Here is a tiny trained network, its code and every weight. The questions are about switching its units off for an input and a class, where a switched-off unit gives its printed mean instead of its output.

import numpy as np


def w(rows, s, z=0):
    codes = np.array(rows[::2]) - 128.0
    scale = np.full(codes.shape[1], s)
    scale[-1] = z or s
    return codes * scale


def norm(h):
    return h / np.sqrt((h * h).mean(-1, keepdims=True) + 1e-5)


def f(y):
    return y / 2 * (1 + np.tanh(0.7978845608 * (y + 0.044715 * y**3)))


def log_softmax(a):
    a = a - a.max(-1, keepdims=True)
    return a - np.log(np.exp(a).sum(-1, keepdims=True))


def net(x, mask):
    res = np.array(x, float).reshape(1, 4) / 4 @ E
    u = 0
    for l in range(3):
        y = f(norm(res) @ A[l][:, :-1].T + A[l][:, -1])
        res = res + np.where(mask[u : u + 4], y, B[l][:, -1]) @ B[l][:, :-1]
        u += 4
    return log_softmax(norm(res)[-1] @ U[:, :-1].T + U[:, -1])


A, B = {}, {}
E = w([
[25,176,88,124,108],'x0',
[62,85,164,4,144],'x1',
[163,86,118,116,180],'x2',
[170,114,63,118,11],'x3',
],0.0041)
A[0] = w([
[254,115,134,96,117,1],'L0N1',
[46,119,154,67,58,110],'L0N2',
[111,151,172,222,124,254],'L0N3',
[105,182,121,23,109,147],'L0N4',
],0.0074,0.0019)
B[0] = w([
[156,22,167,183,153,206],'L0N1',
[135,73,44,109,62,253],'L0N2',
[200,172,141,34,98,250],'L0N3',
[28,2,148,253,185,225],'L0N4',
],0.0066,0.0028)
A[1] = w([
[101,187,93,184,90,28],'L1N1',
[86,189,2,230,18,94],'L1N2',
[23,31,99,98,146,34],'L1N3',
[87,227,172,187,85,6],'L1N4',
],0.0058,0.0022)
B[1] = w([
[104,87,137,58,121,123],'L1N1',
[44,135,116,63,139,248],'L1N2',
[64,130,86,254,85,255],'L1N3',
[180,95,107,101,99,114],'L1N4',
],0.0068,0.0033)
A[2] = w([
[202,202,129,184,106,85],'L2N1',
[182,135,197,78,182,253],'L2N2',
[220,220,80,186,2,203],'L2N3',
[158,113,179,61,140,10],'L2N4',
],0.0052,0.0029)
B[2] = w([
[54,89,209,103,30,152],'L2N1',
[104,159,132,241,159,235],'L2N2',
[82,145,199,25,133,251],'L2N3',
[98,77,82,253,111,100],'L2N4',
],0.0057,0.0029)
U = w([
[232,17,185,218,134,185],'0',
[105,150,160,202,229,123],'1',
[38,28,60,187,65,248],'2',
[53,144,57,2,72,162],'3',
[203,109,81,105,80,4],'4',
[182,157,193,122,103,238],'5',
],0.0071,0.0036)

Each question gives the input, the list of numbers given to net, and the class t.
The units are the neurons (one row each of A and B). Each row of codes is followed by its name. A weight is (code - 128) times the scale printed after its matrix; where a second scale follows, it is the last column's (A, B and U).
mask holds one flag per neuron, layer by layer. A switched-off neuron (its flag False) gives its mean, the last column of its row in B, instead of its output. The means were averaged over made-up inputs and are rounded, as every weight is.
A unit's drop is (log p(t) with every unit on - log p(t) with that unit switched off) / (log p(t) with every unit on - log p(t) with every unit switched off).
The circuit of an input: a set's keep is (log p(t) with only the set's units on - log p(t) with every unit switched off) / (log p(t) with every unit on - log p(t) with every unit switched off). Starting from all 12 units, units are removed one at a time, each time the one whose removal leaves the highest keep (on an exact tie, the one counted first), for as long as the keep stays at least 0.8.
circuit, biggest first: the units of the circuit, biggest drop first
unit that matters most: the unit with the biggest drop
k most important neurons: the k neurons with the biggest drops, biggest first
k most important neurons of layer l: the k neurons of layer l with the biggest drops, biggest first
drop when u is switched off: that unit's drop, to one decimal
input [-6,3,-3,8], class 0: circuit, biggest first => [L0N1, L1N2]
input [-5,0,-2,8], class 0: unit that matters most => L0N1
input [-6,-8,-3,1], class 5: circuit, biggest first => [L2N3, L0N4]
input [-3,-7,-1,5], class 5: circuit, biggest first => [L0N2, L2N3]
input [8,-2,6,-1], class 3: circuit, biggest first => [L0N1, L0N4, L2N2]
input [6,-4,1,-4], class 3: 3 most important neurons => [L0N4, L0N1, L2N3]
input [3,-5,2,-3], class 5: 2 most important neurons => [L0N3, L0N2]
input [0,-4,-2,-2], class 5: 2 most important neurons of layer 0 => [L0N3, L0N2]
input [2,-4,7,0], class 5: 2 most important neurons of layer 2 => [L2N3, L2N1]
input [0,-4,-3,-7], class 5: drop when L1N2 is switched off => 0.1
input [-1,-7,-3,-7], class 5: drop when L0N3 is switched off => 0.1
input [7,-7,-5,-1], class 3: drop when L1N2 is switched off => 0.1
input [7,-4,1,7], class 3: drop when L0N3 is switched off => 0.0
input [-3,-2,-8,-1], class 5: circuit, biggest first => [L0N3]
